Here is a tiny trained network, its code and every weight. The questions are about switching its units off for an input and a class, where a switched-off unit gives its printed mean instead of its output.

import numpy as np


def w(rows, s, z=0):
    codes = np.array(rows[::2]) - 128.0
    scale = np.full(codes.shape[1], s)
    scale[-1] = z or s
    return codes * scale


def f(y):
    return np.maximum(y, 0)


def log_softmax(a):
    a = a - a.max(-1, keepdims=True)
    return a - np.log(np.exp(a).sum(-1, keepdims=True))


def net(x, mask):
    res = np.array(x, float).reshape(1, 4) / 4 @ E
    y = f(res @ A[0][:, :-1].T + A[0][:, -1])
    res = res + np.where(mask, y, B[0][:, -1]) @ B[0][:, :-1]
    return log_softmax(res[-1] @ U[:, :-1].T + U[:, -1])


A, B = {}, {}
E = w([
[121,113,127,136,135,132,133,125],'x0',
[183,155,134,154,190,246,44,250],'x1',
[198,17,235,218,60,73,141,208],'x2',
[49,195,50,254,55,152,217,215],'x3',
],0.0056)
A[0] = w([
[79,134,121,122,75,65,164,68,34],'neuron 1',
[163,151,101,120,183,202,69,204,17],'neuron 2',
[114,115,121,107,107,59,160,24,50],'neuron 3',
[211,62,214,54,174,147,70,85,86],'neuron 4',
[179,78,180,17,178,114,56,30,78],'neuron 5',
[150,172,106,114,210,186,43,210,63],'neuron 6',
[46,209,7,40,183,162,151,65,76],'neuron 7',
[90,75,114,69,93,52,198,69,255],'neuron 8',
[166,29,170,164,60,30,201,123,171],'neuron 9',
[88,110,145,102,102,71,164,80,28],'neuron 10',
[48,128,94,106,88,57,213,53,134],'neuron 11',
[214,121,167,158,195,185,45,242,179],'neuron 12',
[172,37,199,222,51,105,139,206,112],'neuron 13',
[47,228,35,76,189,169,101,56,35],'neuron 14',
[18,192,46,253,53,154,252,203,128],'neuron 15',
],0.0058,0.0043)
B[0] = w([
[208,179,194,235,152,211,157,225,161],'neuron 1',
[206,183,240,240,87,182,212,203,172],'neuron 2',
[208,199,197,247,144,197,167,200,174],'neuron 3',
[101,146,40,213,232,72,56,87,220],'neuron 4',
[147,193,71,238,236,117,28,80,231],'neuron 5',
[153,151,220,195,121,198,187,186,193],'neuron 6',
[27,46,230,115,143,74,203,86,220],'neuron 7',
[155,208,168,121,110,220,138,146,245],'neuron 8',
[80,135,215,83,142,168,158,100,228],'neuron 9',
[223,149,205,231,120,200,216,218,153],'neuron 10',
[182,195,172,179,137,221,145,181,208],'neuron 11',
[116,154,213,149,130,195,185,142,243],'neuron 12',
[23,31,194,70,170,53,150,72,219],'neuron 13',
[51,37,252,106,158,25,223,76,204],'neuron 14',
[126,162,29,229,242,104,3,47,254],'neuron 15',
],0.0058,0.0071)
U = w([
[216,185,186,176,123,230,228,208,20],'0',
[38,33,206,93,148,38,212,80,101],'1',
[147,172,33,202,184,80,30,70,70],'2',
[98,154,149,108,133,179,143,115,250],'3',
[148,129,66,53,95,172,140,106,221],'4',
[229,73,16,19,2,27,160,213,3],'5',
[230,98,11,4,32,20,184,227,3],'6',
],0.0064,0.0055)

Each question gives the input, the list of numbers given to net, and the class t.
The units are the neurons (one row each of A and B). Each row of codes is followed by its name. A weight is (code - 128) times the scale printed after its matrix; where a second scale follows, it is the last column's (A, B and U).
mask holds one flag per neuron, in row order. A switched-off neuron (its flag False) gives its mean, the last column of its row in B, instead of its output. The means were averaged over made-up inputs and are rounded, as every weight is.
A unit's drop is (log p(t) with every unit on - log p(t) with that unit switched off) / (log p(t) with every unit on - log p(t) with every unit switched off).
The circuit of an input: a set's keep is (log p(t) with only the set's units on - log p(t) with every unit switched off) / (log p(t) with every unit on - log p(t) with every unit switched off). Starting from the 12 units with the biggest drops (on a tie, the unit counted first), units are removed one at a time, each time the one whose removal leaves the highest keep (on an exact tie, the one counted first), for as long as the keep stays at least 0.8.
circuit, biggest first: the units of the circuit, biggest drop first
top k neurons: the k neurons with the biggest drops, biggest first
drop of u: that unit's drop, to one decimal
input [3,-5,-8,8], class 1: top neuron -> (neuron 7)
input [2,4,-7,0], class 1: circuit, biggest first -> (neuron 14; neuron 7)
input [-7,-8,7,-6], class 0: circuit, biggest first -> (neuron 3; neuron 8)
input [3,-5,-4,4], class 0: top 2 neurons -> (neuron 11; neuron 1)
input [-5,-7,-7,-2], class 0: circuit, biggest first -> (neuron 11; neuron 3)
input [-5,-5,-7,7], class 1: top 3 neurons -> (neuron 7; neuron 14; neuron 5)
input [-2,-1,-7,-2], class 1: top 2 neurons -> (neuron 14; neuron 7)
input [5,-8,-1,7], class 0: top 2 neurons -> (neuron 11; neuron 1)
input [-3,-2,7,-8], class 2: top 2 neurons -> (neuron 5; neuron 4)
input [-2,-3,-1,5], class 2: top 2 neurons -> (neuron 15; neuron 12)
input [2,-1,8,7], class 1: top 3 neurons -> (neuron 13; neuron 9; neuron 5)
input [-5,4,-7,-7], class 1: top 3 neurons -> (neuron 14; neuron 7; neuron 15)
input [-1,-2,-2,1], class 4: drop of neuron 12 -> 0.2
input [3,-1,7,3], class 1: drop of neuron 8 -> 0.0
input [0,-4,7,-8], class 2: circuit, biggest first -> (neuron 5)
input [3,7,8,4], class 1: drop of neuron 3 -> 0.1
input [-1,-2,1,1], class 4: drop of neuron 3 -> 0.1
input [8,4,5,-8], class 2: top 2 neurons -> (neuron 4; neuron 5)
